Here is a tiny trained network, its code and every weight. The questions are about switching its units off for an input and a class, where a switched-off unit gives its printed mean instead of its output.

import numpy as np


def w(rows, s, z=0):
    codes = np.array(rows[::2]) - 128.0
    scale = np.full(codes.shape[1], s)
    scale[-1] = z or s
    return codes * scale


def f(y):
    return y / 2 * (1 + np.tanh(0.7978845608 * (y + 0.044715 * y**3)))


def log_softmax(a):
    a = a - a.max(-1, keepdims=True)
    return a - np.log(np.exp(a).sum(-1, keepdims=True))


def net(x, mask):
    res = np.array(x, float).reshape(1, 6) / 4 @ E
    y = f(res @ A[0][:, :-1].T + A[0][:, -1])
    res = res + np.where(mask, y, B[0][:, -1]) @ B[0][:, :-1]
    return log_softmax(res[-1] @ U[:, :-1].T + U[:, -1])


A, B = {}, {}
E = w([
[131,125,135,140,120,139,146],'x0',
[228,97,58,81,61,218,52],'x1',
[138,121,137,139,119,135,149],'x2',
[130,80,57,76,243,160,221],'x3',
[172,221,22,192,99,92,193],'x4',
[39,104,92,34,2,95,187],'x5',
],0.006)
A[0] = w([
[190,159,137,183,203,133,86,128],'N0',
[93,64,62,78,230,166,206,73],'N1',
[117,88,72,98,195,198,201,42],'N2',
[177,127,158,207,189,167,103,103],'N3',
[160,245,9,164,136,59,165,160],'N4',
[138,88,104,85,201,180,201,49],'N5',
[58,95,77,40,35,107,171,214],'N6',
[77,137,105,36,49,90,156,255],'N7',
[160,174,229,161,33,92,84,120],'N8',
[194,95,70,83,102,152,66,85],'N9',
[197,169,155,165,203,113,52,144],'N10',
[191,108,72,100,76,253,83,45],'N11',
[125,165,208,184,36,129,68,101],'N12',
[78,71,98,82,26,76,158,215],'N13',
[199,124,168,202,174,149,107,96],'N14',
[155,174,168,186,204,159,105,130],'N15',
[81,5,219,72,151,189,95,7],'N16',
[219,83,56,80,66,186,85,102],'N17',
[181,140,142,195,193,148,85,143],'N18',
[217,87,88,108,78,211,88,81],'N19',
[204,157,159,161,202,129,93,134],'N20',
[185,217,30,159,109,84,182,12],'N21',
[59,145,221,186,173,32,188,74],'N22',
[212,140,123,144,151,151,85,168],'N23',
[134,246,11,182,116,120,148,26],'N24',
[149,77,77,74,213,185,209,28],'N25',
[69,49,191,80,156,163,61,30],'N26',
[123,38,206,97,166,120,74,139],'N27',
[131,149,188,200,35,89,62,68],'N28',
[151,228,32,184,108,97,156,53],'N29',
[142,181,205,157,44,120,104,69],'N30',
[46,169,206,152,198,39,200,76],'N31',
[191,131,155,197,191,144,91,97],'N32',
[116,181,192,161,62,128,68,69],'N33',
[67,86,234,68,163,185,95,22],'N34',
],0.0057,0.00058)
B[0] = w([
[81,168,124,87,96,203,193,196],'N0',
[191,155,72,73,180,99,59,231],'N1',
[189,139,82,56,204,92,66,191],'N2',
[78,167,122,102,104,172,188,192],'N3',
[210,53,255,144,52,151,150,228],'N4',
[195,185,90,80,195,94,88,188],'N5',
[62,221,108,78,120,206,215,247],'N6',
[58,185,128,83,114,210,218,221],'N7',
[200,183,57,65,232,124,75,223],'N8',
[86,76,99,185,93,97,98,182],'N9',
[88,155,133,105,131,186,183,206],'N10',
[58,56,76,230,122,71,72,214],'N11',
[194,179,83,67,208,94,82,220],'N12',
[58,226,70,76,105,192,199,224],'N13',
[62,190,107,100,124,166,172,189],'N14',
[61,147,123,130,92,180,153,195],'N15',
[203,109,248,111,70,140,139,251],'N16',
[39,69,75,200,120,61,97,219],'N17',
[64,172,101,101,78,188,193,194],'N18',
[28,61,66,238,106,59,63,205],'N19',
[76,172,114,110,104,189,170,192],'N20',
[188,58,216,134,93,144,157,205],'N21',
[54,48,80,219,124,52,57,249],'N22',
[78,125,114,134,110,133,147,171],'N23',
[196,67,218,108,46,120,122,208],'N24',
[188,172,95,94,197,94,74,208],'N25',
[192,92,195,130,79,168,154,221],'N26',
[162,101,218,156,51,162,167,213],'N27',
[188,162,83,82,204,110,73,219],'N28',
[204,89,219,116,71,116,132,203],'N29',
[181,186,60,87,195,99,94,191],'N30',
[48,26,48,230,120,47,32,255],'N31',
[32,189,119,92,102,188,208,194],'N32',
[187,164,101,77,202,111,95,194],'N33',
[193,63,213,142,62,121,156,228],'N34',
],0.0051,0.0043)
U = w([
[1,210,114,86,99,218,223,235],'0',
[9,26,84,236,122,52,62,60],'1',
[226,62,253,117,58,150,148,175],'2',
[212,187,74,59,246,108,73,3],'3',
],0.0094,0.0007)

Each question gives the input, the list of numbers given to net, and the class t.
The units are the neurons (one row each of A and B). Each row of codes is followed by its name. A weight is (code - 128) times the scale printed after its matrix; where a second scale follows, it is the last column's (A, B and U).
mask holds one flag per neuron, in row order. A switched-off neuron (its flag False) gives its mean, the last column of its row in B, instead of its output. The means were averaged over made-up inputs and are rounded, as every weight is.
A unit's drop is (log p(t) with every unit on - log p(t) with that unit switched off) / (log p(t) with every unit on - log p(t) with every unit switched off).
The circuit of an input: a set's keep is (log p(t) with only the set's units on - log p(t) with every unit switched off) / (log p(t) with every unit on - log p(t) with every unit switched off). Starting from the 12 units with the biggest drops (on a tie, the unit counted first), units are removed one at a time, each time the one whose removal leaves the highest keep (on an exact tie, the one counted first), for as long as the keep stays at least 0.8.
units of the circuit, in order: the units of the circuit, biggest drop first
top k neurons: the k neurons with the biggest drops, biggest first
drop of u: that unit's drop, to one decimal
input [7,-1,-6,-6,7,-4], class 2: units of the circuit, in order => [N4]
input [3,6,3,6,4,-3], class 1: units of the circuit, in order => [N19; N11]
input [-2,-4,-4,-7,-4,-6], class 3: top 4 neurons => [N8; N12; N28; N33]
input [8,-7,4,4,0,-7], class 0: top 4 neurons => [N32; N0; N3; N18]
input [0,-8,2,6,7,7], class 1: top 2 neurons => [N31; N22]
input [-7,-2,-6,-7,-6,1], class 3: top 2 neurons => [N8; N12]
input [-7,-6,-5,-8,-7,0], class 3: top 3 neurons => [N8; N12; N28]
input [0,8,5,6,-4,-6], class 1: top 2 neurons => [N19; N11]
input [3,3,-7,-7,8,1], class 2: top 2 neurons => [N4; N24]
input [3,0,8,8,8,3], class 2: top 4 neurons => [N4; N21; N24; N29]
input [-8,5,1,-8,-7,-1], class 3: top 3 neurons => [N8; N12; N28]
input [-8,7,6,-3,8,-3], class 2: top 4 neurons => [N4; N24; N29; N21]
input [-4,-1,7,6,4,5], class 3: top 3 neurons => [N1; N2; N25]
input [-2,-7,-5,7,6,-2], class 1: units of the circuit, in order => [N31]
input [0,6,3,0,-3,-6], class 0: drop of N18 => 0.1
input [5,7,-2,-6,0,1], class 1: drop of N19 => 0.2
input [5,-3,-6,1,2,2], class 1: drop of N0 => 0.2
